Here is a tiny trained network, its code and every weight. The questions are about switching its units off for an input and a class, where a switched-off unit gives its printed mean instead of its output.

import numpy as np


def w(rows, s, z=0):
    codes = np.array(rows[::2]) - 128.0
    scale = np.full(codes.shape[1], s)
    scale[-1] = z or s
    return codes * scale


def norm(h):
    return h / np.sqrt((h * h).mean(-1, keepdims=True) + 1e-5)


def f(y):
    return y / 2 * (1 + np.tanh(0.7978845608 * (y + 0.044715 * y**3)))


def log_softmax(a):
    a = a - a.max(-1, keepdims=True)
    return a - np.log(np.exp(a).sum(-1, keepdims=True))


def net(x, mask):
    res = np.array(x, float).reshape(1, 7) / 4 @ E
    u = 0
    for l in range(3):
        y = f(norm(res) @ A[l][:, :-1].T + A[l][:, -1])
        res = res + np.where(mask[u : u + 11], y, B[l][:, -1]) @ B[l][:, :-1]
        u += 11
    return log_softmax(norm(res)[-1] @ U[:, :-1].T + U[:, -1])


A, B = {}, {}
E = w([
[153,233,142,89,141,76,134,91,60,107],'x0',
[162,100,113,1,98,82,86,107,201,132],'x1',
[103,170,171,115,36,162,130,161,130,152],'x2',
[85,172,165,143,133,100,170,114,208,50],'x3',
[132,143,167,138,177,84,137,164,156,191],'x4',
[150,113,97,131,105,112,203,130,126,128],'x5',
[119,101,159,155,98,98,128,72,116,147],'x6',
],0.0073)
A[0] = w([
[140,138,148,127,160,106,153,145,150,185,3],'0.n1',
[119,160,111,73,176,193,160,165,133,123,117],'0.n2',
[118,90,82,109,76,159,104,102,62,35,108],'0.n3',
[154,164,83,113,158,175,122,187,149,114,124],'0.n4',
[165,150,109,123,102,115,123,132,121,146,209],'0.n5',
[124,93,181,156,101,102,127,47,116,161,121],'0.n6',
[106,160,159,108,71,153,146,154,132,168,115],'0.n7',
[131,96,116,104,142,160,70,136,64,184,53],'0.n8',
[144,139,171,125,167,91,146,157,139,205,106],'0.n9',
[88,162,168,135,164,137,10,118,132,115,111],'0.n10',
[133,120,95,109,110,108,234,124,116,151,150],'0.n11',
],0.011,0.0049)
B[0] = w([
[87,149,94,111,137,170,174,143,200,110,134],'0.n1',
[54,96,164,106,86,92,129,85,79,145,174],'0.n2',
[87,203,104,102,174,182,165,131,191,209,253],'0.n3',
[21,97,132,136,86,40,167,79,107,181,187],'0.n4',
[181,182,143,133,113,88,114,165,112,122,207],'0.n5',
[2,118,92,66,94,76,166,129,84,148,196],'0.n6',
[134,144,39,215,118,121,40,47,149,95,204],'0.n7',
[181,123,91,126,105,120,163,167,86,155,225],'0.n8',
[81,203,64,92,139,239,167,91,165,173,210],'0.n9',
[122,114,84,87,128,159,133,210,113,60,223],'0.n10',
[120,133,104,95,128,148,103,231,110,64,219],'0.n11',
],0.0094,0.0046)
A[1] = w([
[128,117,177,204,160,188,168,109,77,132,4],'1.n1',
[139,108,99,50,102,127,93,95,164,154,120],'1.n2',
[107,199,84,109,116,115,140,142,126,129,183],'1.n3',
[112,93,66,97,230,90,153,127,121,118,98],'1.n4',
[136,145,164,115,114,126,144,82,100,123,2],'1.n5',
[95,5,150,174,89,174,132,151,214,153,95],'1.n6',
[93,138,89,156,141,120,127,157,131,106,165],'1.n7',
[167,139,145,104,103,136,130,88,71,87,76],'1.n8',
[62,152,220,142,138,117,158,97,232,2,31],'1.n9',
[107,151,143,132,112,178,126,143,148,159,43],'1.n10',
[143,48,113,145,87,164,132,147,138,176,51],'1.n11',
],0.0091,0.0018)
B[1] = w([
[133,129,199,100,94,135,166,124,131,129,149],'1.n1',
[130,141,221,142,100,123,170,147,169,129,201],'1.n2',
[105,91,124,141,167,147,75,124,127,115,254],'1.n3',
[113,95,112,187,97,141,79,90,150,130,199],'1.n4',
[82,142,99,87,153,109,142,161,127,83,115],'1.n5',
[125,205,129,98,196,81,94,121,80,83,201],'1.n6',
[120,63,142,95,122,160,109,114,109,135,190],'1.n7',
[115,153,110,111,196,151,167,89,126,131,128],'1.n8',
[201,142,67,118,105,137,138,168,60,245,228],'1.n9',
[113,123,112,169,122,158,133,101,122,89,154],'1.n10',
[130,202,110,99,157,126,102,122,75,121,163],'1.n11',
],0.011,0.0072)
A[2] = w([
[102,193,124,85,222,122,54,148,85,87,191],'2.n1',
[88,97,178,203,69,194,104,124,48,76,188],'2.n2',
[229,102,212,111,107,69,98,162,210,101,99],'2.n3',
[129,151,105,96,45,109,40,173,176,64,239],'2.n4',
[34,114,138,126,131,157,164,180,111,148,144],'2.n5',
[98,82,140,133,111,73,107,59,133,141,112],'2.n6',
[199,2,101,188,241,135,105,39,155,145,58],'2.n7',
[131,159,123,100,130,221,158,79,170,171,221],'2.n8',
[105,167,124,82,240,86,120,151,180,160,167],'2.n9',
[110,72,84,147,111,148,123,248,159,89,113],'2.n10',
[122,97,176,147,153,209,106,133,43,106,252],'2.n11',
],0.0073,0.0025)
B[2] = w([
[147,127,136,164,112,72,160,72,140,20,254],'2.n1',
[158,63,164,183,96,65,142,171,208,185,195],'2.n2',
[148,129,235,162,127,126,194,196,142,133,152],'2.n3',
[136,5,147,211,145,141,153,117,121,150,216],'2.n4',
[89,123,135,17,104,63,120,136,212,125,205],'2.n5',
[100,118,104,130,15,79,128,139,136,137,132],'2.n6',
[116,190,104,237,2,174,81,88,152,131,147],'2.n7',
[148,101,168,170,240,176,182,128,176,91,211],'2.n8',
[102,155,156,150,100,191,173,121,76,69,199],'2.n9',
[211,79,49,65,174,103,88,158,131,5,162],'2.n10',
[194,130,220,52,109,118,146,105,207,99,215],'2.n11',
],0.0068,0.0066)
U = w([
[77,179,104,119,203,229,158,121,194,139,157],'0',
[207,155,70,105,150,140,118,169,51,224,141],'1',
[136,204,154,132,165,86,120,86,74,39,145],'2',
[23,92,119,87,90,66,127,129,116,164,126],'3',
[176,101,248,137,121,122,171,166,176,152,112],'4',
[152,114,94,234,84,146,41,88,161,131,160],'5',
[153,85,93,94,141,131,105,199,133,38,175],'6',
[139,119,134,118,199,113,73,120,158,142,2],'7',
],0.016,0.0067)

Each question gives the input, the list of numbers given to net, and the class t.
The units are the neurons (one row each of A and B). Each row of codes is followed by its name. A weight is (code - 128) times the scale printed after its matrix; where a second scale follows, it is the last column's (A, B and U).
mask holds one flag per neuron, layer by layer. A switched-off neuron (its flag False) gives its mean, the last column of its row in B, instead of its output. The means were averaged over made-up inputs and are rounded, as every weight is.
A unit's drop is (log p(t) with every unit on - log p(t) with that unit switched off) / (log p(t) with every unit on - log p(t) with every unit switched off).
The circuit of an input: a set's keep is (log p(t) with only the set's units on - log p(t) with every unit switched off) / (log p(t) with every unit on - log p(t) with every unit switched off). Starting from the 12 units with the biggest drops (on a tie, the unit counted first), units are removed one at a time, each time the one whose removal leaves the highest keep (on an exact tie, the one counted first), for as long as the keep stays at least 0.8.
circuit, biggest first: the units of the circuit, biggest drop first
unit that matters most: the unit with the biggest drop
top k neurons: the k neurons with the biggest drops, biggest first
top k neurons in layer l: the k neurons of layer l with the biggest drops, biggest first
input [0,-7,3,-2,-1,-2,6], class 4: top 2 neurons	(2.n2; 0.n4)
input [3,-8,8,-1,-6,0,3], class 4: unit that matters most	2.n2
input [-1,-7,5,-3,-3,-2,-6], class 4: top 2 neurons in layer 2	(2.n2; 2.n11)
input [-5,-8,3,6,-2,-4,2], class 4: top 2 neurons	(1.n1; 2.n11)
input [2,5,4,8,7,8,-4], class 1: circuit, biggest first	(1.n9; 0.n8)
input [-1,1,-7,1,6,-3,-5], class 5: top 4 neurons	(1.n4; 0.n3; 2.n7; 0.n6)
input [5,-5,8,7,-6,-4,1], class 5: circuit, biggest first	(0.n7; 2.n2)
input [7,-6,-3,-5,8,2,2], class 0: top 2 neurons	(0.n9; 1.n6)
input [6,7,-5,6,1,-3,8], class 3: circuit, biggest first	(0.n6; 1.n6)
input [-3,-1,7,-2,-4,1,-5], class 5: top 2 neurons	(0.n7; 0.n6)
input [-2,-7,6,7,-4,8,-6], class 6: top 2 neurons	(0.n11; 2.n10)
input [-1,6,0,-5,4,-3,-2], class 4: top 2 neurons	(1.n2; 1.n9)
input [7,8,-2,-1,5,5,3], class 4: top 3 neurons in layer 1	(1.n2; 1.n6; 1.n11)
input [-5,-6,8,-8,-7,2,5], class 1: circuit, biggest first	(1.n11)
input [4,-8,-8,-2,-5,-7,-6], class 4: top 3 neurons	(1.n1; 2.n11; 0.n7)
input [2,-5,7,0,-1,-4,3], class 5: top 2 neurons	(0.n7; 1.n2)
input [-8,-3,-2,2,2,-3,-8], class 2: top 2 neurons in layer 1	(1.n6; 1.n11)
input [-4,-8,7,-1,-6,5,-3], class 4: top 2 neurons in layer 1	(1.n1; 1.n4)
input [0,-4,8,-1,6,-3,3], class 5: top 3 neurons	(0.n7; 0.n3; 2.n2)
input [6,-5,3,-6,7,-5,1], class 0: unit that matters most	0.n9
